[100 = 0]
[100  93  99 103 100 100  98 105  94 114 104  87 102  94  95  89 103  98
  98 102 103 103  99 111 100 105 105  95  99  89 104 110 140 135 106 101
 110  99 113]  8
[100  89  98 105 101 100  97 102  94 114 106  81 110 121 165 109 104  96
  97 102 105 104  98 116 100 110 108  94  98  83 103  96  97  96  99 102
 112  99 119]  2
[ 99 119 111 157 154 107 105  95 119  77  91 131  95 116 113 128  91 107
 106  97  92  93 105  73 101  81  94 113 102 129  94 109 104 106 102  97
  78 100  67]  0
[ 99 106 101  97  99 101 102 100 104  93  97 109  99 104 104 109  96 102
 100  99  98  98 102  98 117 142 123 107 102 109  98 102 101 101 103  99
  94  96  91]  6
[101  96 101 101 102  98 100 101  98 101 102  98 101  98  99  97 102  99
  99 101 101 101 100 102 100 103 102 101 100  94 101 100 101  99 100 102
 158 192 153]  9
[100  96  99 102 100 100  98 104 100 105 102  93 101  97  97  95 101  99
  99 100 101 103 100 105 100 105 104 110 142 152 112 101 101  99 100 101
 103 103 108]  7
[ 99  99 100 101 100 100 101 158 182 141 104  98 100  98  99  99 102 100
  99 101 101 101 100 104 100 102 102  99  99  99 101  99 100 100 100 100
 101 100 104]  1
[101 100 100  99 100 100 101  99 100  99  99 103 100 100 101 102 101 101
 101  99 100 100  98  98 100 101 120 156 141 113 101 102 101 100 100 100
  98  99 102]  6
[ 99 108 102  95  99 100 102  98 105  92  95 115  98 107 107 112  96 103
 102  99  97  98 111 132 124 103  97 106 101 112  96 101 101 102 101  98
  90 100  86]  5
[ 99 114 103  92  99 101 105  97 108  84  92 125  96 113 111 122  99 115
 146 106  95  95 104  80  99  87  91 111 102 122  96 105 102 105 101  97
  83 103  76]  4
[100 108 101  98 100 101 102  96 106  94  95 111  98 106 104 111  97 102
 102  99  97  98 102  90 100  92  99 129 157 147 105 103 101 102 100  99
  91 103  87]  6
[100 102 101  99 100 100 100 100 102  97  99 105 100 103 100 102 100 101
 101  99 100  99 101  98 100  98  98  98 111 153 144 113 101 101 100 100
  99 100  98]  7
[101 103 100  99  99 101 101  97 104  99  98 106  99 103 104 105  99 102
 101  99  98  99 101  95 101  98 100 103 100 109 131 171 115 102 101  99
  91 101  92]  7
[100 102 100  99 100 100 100 100 102  93  99 102 100 102 101 101 100 100
 100 100  99  99 101  97 100 100 100 102 100 101 100  99 100 103 100 100
 112 157 192]  9
[101 107 102  97 100 101 102 100 104  92  97 113  98 106 106 110  97 103
 101  99  97  97 102  89 100  98 146 163 119 111  97 103 102 101 100  99
  91 100  86]  6
[100 111 102  94 100 101 102  97 104  91  95 117  98 108 108 114  95 105
 104  98  98  96 104  87  99  90  94 108 101 114 100 121 147 132 104  98
  86  99  84]  8
[100 101 101 100 100 101 100 100 101  98 100 102 100 101 101 101  99 101
 100 100 100  99 101  98 101  98  98 102 105 131 156 128 102 100 101 100
  98  98  97]  7
[100 109 101  96 100 101 103  98 107  90  95 116  97 108 106 114  97 103
 100  98  95  96 102  87 100  90  94 106 101 114  98 105 102 102 100 100
 143 191 137]  9
[100 106 101  96  99 101 101  99 103  95  97 111  99 105 103 109  98 102
 102  99  98  98 103  95 113 143 132 108 106 109  99 104 101 101 100  99
  92  98  91]  6
[100  99 100 100 100 100 100 100 103 100 100  99 100  99  99  99  99 100
  99 101 101 109 173 140 105 101  99 103 100  97  99 101  99 100 100 100
 101 101 101]  5
[100 101 100 100 100 100 100 100  99 105 100 100 100 100 100 108 149 116
 115 101 101 100 100 102 100 100 102  99  99 104 101  99 100 101 100 100
 101 101 105]  3
[101  93  99 103 109 133 127 128  98 104 103  89 102  95  94  91 103  98
  98 101 102 103  99 109 100 107 104  94 100  88 101  98 100  97 100 101
 108 101 108]  0
[100 106 101  96  99 100 102  98 105  96  97 110  99 105 105 109  98 102
 104  99  98  98 103  92 100  94  99 123 157 154 105 103 101 102 100  99
  93 101  89]  6
[ 99 107 102  97  98 101 103 158 179 137 100 109  98 106 104 108  97 102
 105  99  98  98 102  89 100  94  96 106 101 107  99 103 101 102 101  99
  92  99  89]  1
[100 105 101  97 100 101 101  98 103  94  97 111  98 105 104 109  99 106
 137 127 103  99 102  92 100  96  96 103  99 110  98 101 100 100 101  99
  94  83  89]  4
[100  96  99 102 100 100  99 103  97 103 101  94 100  97  97  96 102  99
  97 101 101 101 100 104 101 103 103  97 105  97 101 100 105 129 144 114
 109 100 108]  8
[100 107 101  97  99 102 102  97 106  89  96 112  98 106 106 111  96 103
 103  99  97  98 103  91 101  94 104 138 159 140 100 102 102 101 101  99
  91 100  88]  6
[ 99 102 101  99 100 100 100  99 100 101  99 103  99 101 100 105  99 101
 102 108 143 136 107  98 101  98  98 101 101 102 100 102  99 101 101 100
  97 100  95]  4
[100  99 100 100 100 101 100 107 129 200 132 104 100  99  98  99 100 100
 100 100 100 100 100 103 100 102 101  87 101  97 105  99  98  99 100 100
 102  99 101]  1

[ 53  72  52  93  88 132  61  45  88 111  95 109 107  50  98  97 129 101
  48  41 109  83 113  94  86]  6
[ 97 121  43  86  94 100 100 102 102  99  99  63 106  98 111  92  91 131
  61  25 103 105 110 104 105]  9
[123 149  97  90 112  99 110 139 124  83 136  88  88  78 105  88 108 145
  83  32 101  87  90  89 106]  5
[133 134  23  84  96  91 101 131  99  82 124  57  97  78 105  93 109 129
  83  53 104  96  95 102 107]  5
[143 155  44  78 108 120  62 164 122  77 121  47  81  74  90  80 116 114
  33  55 108  88  98  96  81]  8
[ 98 118 117 101 103  99 104  99 116  88 134  87  99 100  97  86  75 135
  45 109  99 102 103 100 114]  6
[134 111  99  95  91 114  99 100 117  82 152  57 106  85  98  91  81 113
  84  90  99  96  90 104 106]  4
[118 110  92  75 100  84  82 135 117  80 130  51  96 103  90  89  96 126
  96 111 105  97 104  95 106]  5
[121 127  39  87 103  88  92 133  99  99 120  58  98  99 108  92 102 136
  52  19 104  99 108 105 105]  7
[107 111  76 133 122 105 101  82 123  80 117 100  93  61  92  83  96 122
  89 110  97  81  93  93  95]  0
[103 100  63  71  85 107  64 101 104  90 116  68 101  72  93  86 105  97
  21  71 106  87 110 117  96]  6
[112 132  84  70  97 119  76 126 109  93 127  70  97  55 101  95 130 114
  57  43 116  74 104 102 102]  5
[106 116 112  84 108  95  73 121 117  85 184  83  90  66  91  90 108 117
  75  85 100  76 101  93 108]  2
[154 135  16  63 104  98  87 140 122  80 117  29  80  72 101  85 105 131
  63  60  98  97  96  98  91]  8
[130 122  56  65 114 104 101 136 114  77 162  48  98  85  98  89 102 126
  45  36 105  83  88 105  97]  5
[116 135 103  74 103 112  63 115 132  77 134  99  89  54  91  83 113 110
   8  69 110  77 102  98  89]  4
[105 112  79  58  86  92  91 112  93  85 143  43 112  87 106  99  92 135
 109 102  99  89 113 117 108]  3
[141 138  56 103  97  94  80 113 124  87 161 100  96  66  95  90 118 106
  74  53 102  93  88  99 106]  5
[148 146  89  79 108 115  85 129 123  82 193  63  84  58  93  91 101 112
  88  80  96  79  94  93  94]  1
[169 160  75  29  94  72  92 187 106  84 146  15 105  65 114  99 119 159
  73   9 105  80  98 126 138]  5
[146  95 115  80  92 101  84  96 103  97 145  58 114  65  98  93  99 110
  72  82 108  96  88 119 103]  7
[115  99  34 119 108 101 119 113 109  85 124  66  91  69 102  88 114 124
  86  73 102 100 105  93  89]  3
[102 112  84  87 100 113  43 109 118  97  95  90  95  51  87  92 111 114
  19  44 107  84  98 105 103]  7
[ 93 108  64  78 111 114  78 116 110  89 107  32 102  70  99  86 100 131
  48  89 109 105 108  92  92]  7
[129 137 112  70 107 123  71 120 127  76 132  83  87  61  94  81 113 104
   5  67 107  73 101 101  82]  4
[ 97 106  98 113 111 118  64  93 118  87 129 100  84  86  84  88  96 106
  46 105 102  87 108  86  79]  4
[119  93  41  71  92 103  79 126 116  99 105  50 101  56 102  91 109 114
  39  50  99  92  89 100  89]  7
[126 116 115  90  95  98  94 128 125  83 165  54 100  71  95  86  88 110
  68  72 101  95  80 105  97]  5
[148 125  94  91 101 109  47 114 129  85 120  83  83  52  87  80 108 104
  21  56 113  85  94  97  90]  6
[133 123  69  83  89 126  93 143 128  83 117  75  89  35 100  86 119 113
  50  52 112  80  83 103  92]  6
[ 92 112  58 111  99 121  80 121  97  89 122  52  98  50  92  90 124 117
 141  72 108  85 116  98  97]  4
[ 93 115 139  78 111  91  76 115 110  82 149  77 108  91  95  87  99 107
  43  58 111  95  97  97 107]  4
[167 175 114  89 133  91  85 176 157  58 178  60  74  75  80  75 130 127
  61 103 107  73  94  88  88]  0
[ 80 121  96 107 118 125  53  91 111  97 122 128  91  60  88  88 123 107
  77  52 105  81 100  92  96]  3
[109 138  73 100 110 101  55 127 136  90  98  67  82  76  90  82 124 116
  25  56 105  86 111  98  84]  7
[126 139  59  86  95 129  78 138 129  90 133  62  95  60  96  88 116 129
   5  57 109  85  84  99  91]  9
[111 108  48 120 108 109 121  99 110  84 154  78  91  88 100  93  95 120
  87 107 100  89 102  92  82]  0
[126 133  88  83 108 112  44 123 132  88 101  82  84  54  81  82 114 119
  21  40 108  85  93  98  96]  8
[ 98 125 102  92  98 103  64 118  99  96 113  82 103  81  89  89 103 115
  54  42 108  97 109 114 119]  8
[107 117  99  75  86  99  59 101 116 100 120  77 103  94  89  89  95 113
  13  27 111  86 101 121 115]  8
[130 125  99 119 124 104  96 120 126  78 163  92 100  80  96  89  94 143
  54  61 102  91  97  90  99]  1
[121 130  14  94 105 114  98  96 122  86 112  40  88  75 102  81  93 122
  59  58 102 105  92  89  71]  9
[117 126  36  93 101 119  76 110 110  92  96  66  81  69  98  87 117 123
  62  48 106  88 118  94  88]  8
[123 136  57  95  81 112  82 143 107  77 135  50  87  62  91  87 126 135
  81 101 112  84 118 103  90]  3
[105 119 111 122 116 114  85  96 140  83 160 102  83  77  88  85 103 106
  40  44 107  90  95  78  87]  4
[ 92 126 126  86 117  96  86 118 117  83 148  51  87  84  89  89  84 119
  30  41 105  95 116 106 103]  4
[113 117  83 103  95 119  85 111 111  77 132  48  96  68  87  92  99 105
  72  86 107  68 103  94  80]  1
[110 128  68  75  98 108  46  86 125  86 122  86  97  50  97  90 116 114
   7  47 111  77 100 103 105]  8

[ 76 106  73 154  97 101  92 105 100  94 102  80  97 127  92  99  81  97
 129 103 101 171  98  63 127 125 102  99  86 101 102 102 103 100 106  93
  99 106 108 132  95  98 111 104  88 109  93  85 102 100 123  83 111 113
  89 131 107 101  97 100 102  81 106 153  88  94  53  55  81  94  85 200
 102  74  73 100  98 102 103 101 126  93  95  85 114  97  98 102 104 104
 131 101  92 129 102 105 121 101  88  97  97  99  66  88  60  91  90  73
  87  92  74 102 125 123  74 108  87 128  89  93 104 100  93  79 108  97
  72  65 102  94 103 113 103  85  95 118 115 110  96  87]  0
[ 92  91  82  94  97  76 101 115 106 110 111  90  88 168  96 101  70  94
  83  95  97 104 102 106 128  99 125  99  92 101 107 105 112 102  86  98
  92 100 113 100  87  73  98 113  87 123  83  98 104  97 108  82 125  95
  99 127 106  97  84 110 137  96  95  97  90  96  63  84 133  93  68 103
  90  87  99 109  99 100 117 105  92  91  92 117  91  97  95  70  99 101
 100 115 141 123 110 100  91 107  98  93  99  92 105  99  63  94  87  94
 101 100  75  80  88  94 111  90  94 127  97  83 101  99 106  84  88  98
  49 134  98  75 105 125 104  45 100 125 110 128  89  95]  2
[106  99 127  99  99 108 113 100  96  98  91 124 102  57  99 100  87 102
  75 106  80  59  99 159  75  75  93 100 107  95 100  92  94 101  91  92
 100  95  85  83 103  93  77  93 112  86  89 103  91 103  76 106  88  87
  93  79 102 100  87 104  81 120 109  63  99  98 144 131 114 101 101  12
  99 130 125 100  94  88  96  98  83 101 111  98 103 101  99 121  97 102
  68 123  97 100 124 101 100 102 104  95  97  97 157 120 116 116  98 134
 103 115  96 100  74  77 124 109 119  72 103  98  81  96 101 102  91 113
 117 115  99 103 110  92  84  93 102  83  77  89 110 121]  7
[ 89  93  94  75  96 119 106 106  97  83  90  98  86 131 101 103  87 101
 102  94 117  76  89 109 117  92 100 115 162 101 103  96  96  98  87  93
 102 107 140  87  95  79 105  95  91  97  95 125  95 102 108  99  98  91
  92  89 103  97  87 108 114 114 107  96  99 105  80  94 102 108  72 104
  88  69  82  99 100  98 109  97  91  89  99 118 112 115  79  83  98 106
 113 180 115  97 123  99  88 111 102  85 102  99 108 101  85 105 103 107
 127 108 105  77 104  90 123  98 107  86  98 100  75  97 120 107  89 101
  72 113  97  76 106 110 114  37 103 114  73  83 106 106]  9
[ 75 100  98  99  91  83 104 106 113 148 112  95 107  51 104 106  69 102
 119 109  76  77 114  69 105  71 106  98 101 110  98  97 110 102  95  92
  91  87  86  85  89 100  79 105 113 111  97  99  94  89  80 117  94  96
 105  96 100 101  83 102  92 106  91  69  85  93 146  46 104  91 102  40
 112 158 155 106 107 100  95 104  90  99 100 129 120 102 129  93 101 100
  75  85  97  86 101 107  91 106  94 118  92  91 130 100  86  99  87 115
 101  89  82  98  72  75 100 114 103 108 113  88 126  92 103  80 100 101
  78 134 101  96 102  92  82  84 100  78 127  95 101 110]  0
[ 91  99 109 101 127 102 106  89  97  87  87 103 111  61  91  99 150  93
 111 101  78  98  93 183  75  90  89  99 101 101 100  89  95  98 120 101
 108 107  97  94  95 135  77  89 115  82  84  71  99 100  76 107 103  88
  95  84 100 104  96  91  79  91 107  87 126 100 134  97 101 105 101  48
 113 120  88  92  96 101 104  96 101  98 117  69 110 105  95 139 100  98
  82  90  64  99  89 100 104  92 106  97  91 109  87 104  97  95 112  99
  91 102 121 117 100 100  87  99 102  78  99 100 108 103  95 136 102 101
 171  86 100 130 103  82  89 145 126 104  85  73 126  99]  6
[125 105  82  91  99 129 102  90  91  72  86  85  86 128  93  98 102  97
  84 111 181  71  84 102  95 130  91  99 146  74 102 109  91  98 116 126
 118 116 114 113 107  91 117  93  91  88  93  85  99 110  97  70  95 103
  81 102 121 102  99  95  93  91 103 121 100 103  65 148  85 105 101 140
  96  73  59  99  99 112 101  95 117  90  99  75  81  94  77  88 103 104
 123 117  85 105 101  89 100  94  99  92 102 119  66  88  95  98 107  83
  98 105 109  88 162 128  91  94  94  84 102 101  91 107 101 101 115 102
 103  69 101 107  86 102  98 106 100 101  99  98 120  86]  8
[128  95 133  74  92  99 105  98  98 109  94 134  98  68 106 110  87 101
  76 107  91  69 102 140  86  77  94 115 118 106 110 105  98 100  94  91
  86  97  94  99 113  95  81 100 106  87  98 105  90  98  95 107  90  84
 114  79 103  98  78 102  80 101 105  67 101 102 138 117 126 108 110   7
  95 123 117  97  99  90 102 100  84 107 113 119  97 100  96 102  99  96
  65 113  87  78 101  92  84 101 102  96  99  94 174 116 128 114 108  98
 106 100 114  93  79  82 124  93 142  77 116 103  85  95 101 129 101 110
 119 123  97 110 100  92  82  75 102  79  80  81 100 128]  7
[ 79 100  82  99  97  80  96 115  98 114 100  97  97 146 100 100  75  97
  86  89  91 122 104 106 103  76 114 101  88  80 101 112 114 100  88  97
  99  98 113 103  86  77 119 107  93 123  83 133 109  96  92  78 123  94
 106 125  98  97  89 111 139  99  91  95 101  99  79  77 122 100  69 109
  93  78 103  99  98  91 108 104 101  97  95  94  89 100  95  67 103  98
 118 114  94 118 103 111  94 110  99  90  85  92 127  90  67  97  95  94
  99  90  75  78 100  92 117  96  95 106  95  87  92  97 105  86  86 100
  53 113  99  77 109 101 120  93 100 114  99 135  88 104]  2
[105 111 104  99 129 131 102  88  91  86 100 108  98  57 102 101 142  96
 104 123  89  86  94 168  65 107  99  95 101 107  99  91  91  99 116 100
 100  98 101  93  98 107  87  89 100  81 117  76  94 100  73 126  98  95
  98  84 100 101  97  92 100  92 115  88 112 110 151  95  74 104 141  39
 114 100  87  93 101 105  94  97 101  97 104  98 119 100  84 131 100 100
 101  99  72 100  93  88  97  95 104  96  92 109  82  97 119 100 111  99
  99 109  99 100  94 101  88 107 102 100 100 100 110 107  97 110 107  98
  98 100 104 130 100  83  90 158 121  98  82  77 101  91]  6
[115 120  80 102 101 133 101  88  98  65  85  84  87 141  96  99 106  98
  99 102  94  79  86 126 101  99  92  99 133  83 100 107  95  98 103 117
 124 101 103 104 106 135 127  89  88  90  97  78 101 110  92  65  90  96
  85 101 107 101 112  95  92  98 116 135 116 114  54  97  99 105 100 132
  95 103  64  99 104 101 103 100 134  99 104  96  81  94 100 101 100 110
 111 129  72 105  94  91 100  94  98  85  97 119  72  88 106  97  95  79
 100 109 137 103 144 132  91 100  99 101  91 113  89 106  98 108 122 101
 114  67  99 101  98  96 106 120 109 133  72  90 109  88]  8
